Below is a small trained network, with its code and all its weights. Each question gives an input and a target symbol and asks what happens when units are switched off, that is, made to give their printed mean instead of their output.

import numpy as np


def w(rows, s, z=0):
    codes = np.array(rows[::2]) - 128.0
    scale = np.full(codes.shape[1], s)
    scale[-1] = z or s
    return codes * scale


def f(y):
    return np.maximum(y, 0)


def softmax(a):
    e = np.exp(a - a.max(-1, keepdims=True))
    return e / e.sum(-1, keepdims=True)


def log_softmax(a):
    a = a - a.max(-1, keepdims=True)
    return a - np.log(np.exp(a).sum(-1, keepdims=True))


def net(x, mask):
    ids = ['ΔΨβζτω'.index(c) for c in x.split()]
    T = len(ids)
    res = E[ids] + P[:T]
    u = 0
    for l in range(3):
        q, k, v = (res @ M[l].T for M in (Q, K, V))
        z = softmax(np.where(np.tri(T) > 0, q @ k.T / 2**0.5, -1e9)) @ v
        res = res + np.where(mask[u], z, O[l][:, -1]) @ O[l][:, :-1]
        u += 1
        y = f(res @ A[l][:, :-1].T + A[l][:, -1])
        res = res + np.where(mask[u : u + 8], y, B[l][:, -1]) @ B[l][:, :-1]
        u += 8
    return log_softmax(res[-1] @ U[:, :-1].T + U[:, -1])


Q, K, V, O, A, B = {}, {}, {}, {}, {}, {}
E = w([
[86,254,106,84,156,193],'Δ',
[126,226,82,20,68,182],'Ψ',
[89,49,82,69,172,87],'β',
[158,58,214,101,82,132],'ζ',
[146,211,161,115,208,102],'τ',
[186,131,136,73,160,102],'ω',
],0.0074)
P = w([
[90,76,9,253,149,25],'0',
[248,114,51,97,147,199],'1',
[205,112,73,91,128,161],'2',
[170,127,97,87,129,134],'3',
[147,142,113,84,122,117],'4',
[127,152,128,78,128,104],'5',
[116,157,137,73,127,94],'6',
[104,160,148,70,128,81],'7',
[96,164,155,66,124,74],'8',
[85,164,161,66,126,61],'9',
[79,165,166,57,134,52],'10',
[75,164,173,58,137,46],'11',
[71,164,179,55,135,45],'12',
[63,159,184,55,139,42],'13',
],0.0037)
Q[0] = w([
[136,191,157,33,155,49],'0.h0',
[10,70,94,112,75,112],'0.h0',
],0.014)
K[0] = w([
[198,96,254,110,95,183],'0.h0',
[45,15,99,111,178,188],'0.h0',
],0.013)
V[0] = w([
[166,221,38,142,133,76],'0.h0',
[97,109,10,124,204,131],'0.h0',
],0.012)
O[0] = w([
[140,187,2,147,126,48,254],'0.h0',
[117,234,98,54,147,7,100],'0.h0',
],0.0059,0.0018)
A[0] = w([
[133,133,118,142,240,250,139],'0.n0',
[143,10,32,252,145,66,79],'0.n1',
[3,134,130,237,131,78,9],'0.n2',
[159,76,117,198,63,119,111],'0.n3',
[85,64,208,169,112,189,85],'0.n4',
[118,31,97,97,43,91,71],'0.n5',
[107,134,97,137,2,80,35],'0.n6',
[104,83,163,80,201,116,238],'0.n7',
],0.0091,0.0015)
B[0] = w([
[172,71,117,100,101,116,197],'0.n0',
[144,76,8,178,138,126,148],'0.n1',
[72,58,141,99,189,127,139],'0.n2',
[142,171,163,144,76,122,139],'0.n3',
[70,108,130,144,109,30,188],'0.n4',
[168,145,166,159,154,173,167],'0.n5',
[67,91,149,97,110,164,165],'0.n6',
[165,154,133,114,78,128,252],'0.n7',
],0.017,0.0028)
Q[1] = w([
[37,137,123,193,129,254],'1.h0',
[12,87,47,52,99,33],'1.h0',
],0.0086)
K[1] = w([
[61,80,79,1,145,171],'1.h0',
[16,140,68,191,3,104],'1.h0',
],0.0091)
V[1] = w([
[64,64,219,248,165,31],'1.h0',
[196,53,93,134,2,128],'1.h0',
],0.009)
O[1] = w([
[2,185,126,170,81,159,2],'1.h0',
[127,64,105,83,66,145,215],'1.h0',
],0.0076,0.0026)
A[1] = w([
[178,185,148,68,168,81,85],'1.n0',
[108,98,141,104,39,115,201],'1.n1',
[116,157,193,23,90,192,177],'1.n2',
[186,32,183,33,37,135,157],'1.n3',
[91,179,197,100,108,80,172],'1.n4',
[246,44,150,93,196,115,39],'1.n5',
[221,102,126,99,66,114,251],'1.n6',
[166,2,118,169,161,69,45],'1.n7',
],0.0093,0.0022)
B[1] = w([
[111,80,148,73,173,172,210],'1.n0',
[176,86,123,125,183,201,190],'1.n1',
[119,86,131,220,98,128,191],'1.n2',
[132,203,167,111,198,55,249],'1.n3',
[97,186,136,160,98,130,162],'1.n4',
[40,89,249,159,89,172,226],'1.n5',
[179,156,23,149,132,168,235],'1.n6',
[111,90,56,126,112,118,154],'1.n7',
],0.015,0.012)
Q[2] = w([
[128,191,82,19,146,142],'2.h0',
[10,109,126,159,84,153],'2.h0',
],0.014)
K[2] = w([
[233,106,195,65,125,163],'2.h0',
[12,81,165,180,129,176],'2.h0',
],0.011)
V[2] = w([
[11,177,136,109,204,60],'2.h0',
[128,191,160,117,192,220],'2.h0',
],0.013)
O[2] = w([
[254,22,193,235,108,109,206],'2.h0',
[78,132,92,247,182,31,253],'2.h0',
],0.0075,0.011)
A[2] = w([
[169,125,113,139,126,5,51],'2.n0',
[199,178,51,143,82,136,152],'2.n1',
[194,123,111,151,128,79,146],'2.n2',
[139,182,166,86,198,31,103],'2.n3',
[77,104,141,156,166,130,237],'2.n4',
[128,134,101,76,136,153,4],'2.n5',
[94,157,69,138,100,128,93],'2.n6',
[174,175,40,116,175,93,165],'2.n7',
],0.014,0.0034)
B[2] = w([
[162,138,127,84,137,249,208],'2.n0',
[160,167,96,174,159,141,145],'2.n1',
[53,128,104,115,119,36,218],'2.n2',
[132,203,167,190,99,103,208],'2.n3',
[174,149,60,96,121,128,252],'2.n4',
[130,132,163,112,163,57,149],'2.n5',
[95,114,159,171,72,166,156],'2.n6',
[145,47,97,97,131,127,184],'2.n7',
],0.017,0.021)
U = w([
[154,4,37,31,176,158,249],'Δ',
[185,230,157,197,166,99,207],'Ψ',
[198,87,212,129,121,217,11],'β',
[67,126,156,118,103,161,26],'ζ',
[117,74,212,166,124,72,164],'τ',
[85,146,189,57,163,124,13],'ω',
],0.0042,0.0016)

Each question gives the input, a string of symbols that net reads in full, and the target symbol t.
The units are the heads (2 rows each of Q, K, V and O) and the neurons (one row each of A and B). Each row of codes is followed by its name. A weight is (code - 128) times the scale printed after its matrix; where a second scale follows, it is the last column's (O, A, B and U).
mask holds one flag per unit, layer by layer, with each layer's heads first. A switched-off unit (its flag False) gives its mean, the last column of its rows in O or B, instead of its output. The means were averaged over made-up inputs and are rounded, as every weight is.
A unit's drop is (log p(t) with every unit on - log p(t) with that unit switched off) / (log p(t) with every unit on - log p(t) with every unit switched off).
The circuit of an input: a set's keep is (log p(t) with only the set's units on - log p(t) with every unit switched off) / (log p(t) with every unit on - log p(t) with every unit switched off). Starting from the 12 units with the biggest drops (on a tie, the unit counted first), units are removed one at a time, each time the one whose removal leaves the highest keep (on an exact tie, the one counted first), for as long as the keep stays at least 0.8.
circuit, biggest first: the units of the circuit, biggest drop first
most important unit: the unit with the biggest drop
k most important neurons: the k neurons with the biggest drops, biggest first
top k neurons in layer l: the k neurons of layer l with the biggest drops, biggest first
input ω Δ τ ω ζ Ψ β ω τ, target ω: 2 most important neurons	1.n5; 1.n3
input ζ Δ β τ Ψ β ζ ω Ψ τ ζ τ β, target ζ: 2 most important neurons	0.n4; 1.n3
input τ τ ω Ψ τ ω Δ, target Δ: 3 most important neurons	1.n3; 1.n5; 2.n7
input τ ω Ψ Ψ β τ Ψ ζ Δ, target τ: most important neuron	1.n5
input Ψ Ψ Δ, target Δ: 3 most important neurons	1.n3; 0.n7; 2.n3
input τ ω τ τ τ Ψ τ ζ β, target τ: 4 most important neurons	0.n5; 1.n5; 0.n4; 0.n1
input τ τ Ψ τ ζ Ψ ζ Ψ ω β τ ζ, target τ: circuit, biggest first	1.h0; 2.h0; 0.n2; 2.n2
input τ τ τ ω β Δ ω Ψ, target Δ: circuit, biggest first	1.n5; 2.n7
input ω τ Δ β β β ζ ζ Ψ Ψ ζ Ψ, target ω: 2 most important neurons	1.n2; 1.n3
input τ τ τ ω, target Δ: 4 most important neurons	1.n3; 2.n3; 0.n7; 1.n2
input Δ Δ τ ζ, target Δ: 3 most important neurons	2.n0; 2.n2; 1.n5
input β ω τ τ Ψ τ ω Ψ ζ, target β: 3 most important neurons	1.n5; 0.n5; 1.n3
input β Ψ Ψ τ, target Δ: circuit, biggest first	1.n3; 2.n3
input τ ζ β, target τ: top 2 neurons in layer 1	1.n5; 1.n0
input τ Ψ Ψ Δ τ ζ τ, target τ: 4 most important neurons	1.n5; 0.n2; 0.n1; 0.n4
input τ ω τ Ψ Δ β ζ Ψ τ, target τ: top 4 neurons in layer 1	1.n5; 1.n6; 1.n2; 1.n1
input ω τ Ψ Ψ ζ Ψ τ Ψ Δ Ψ ω, target ω: most important unit	0.h0
input ζ τ τ τ ζ τ τ Ψ ζ, target ζ: top 4 neurons in layer 1	1.n3; 1.n1; 1.n4; 1.n0
input ζ ω Δ, target ζ: top 2 neurons in layer 0	0.n4; 0.n5
input ζ β ω Ψ ζ ζ Δ Δ τ τ τ Ψ ω, target ζ: most important unit	0.n4
input β τ ω τ Ψ, target Δ: top 4 neurons in layer 0	0.n1; 0.n0; 0.n2; 0.n7
input ζ ω β, target ζ: top 2 neurons in layer 2	2.n6; 2.n0
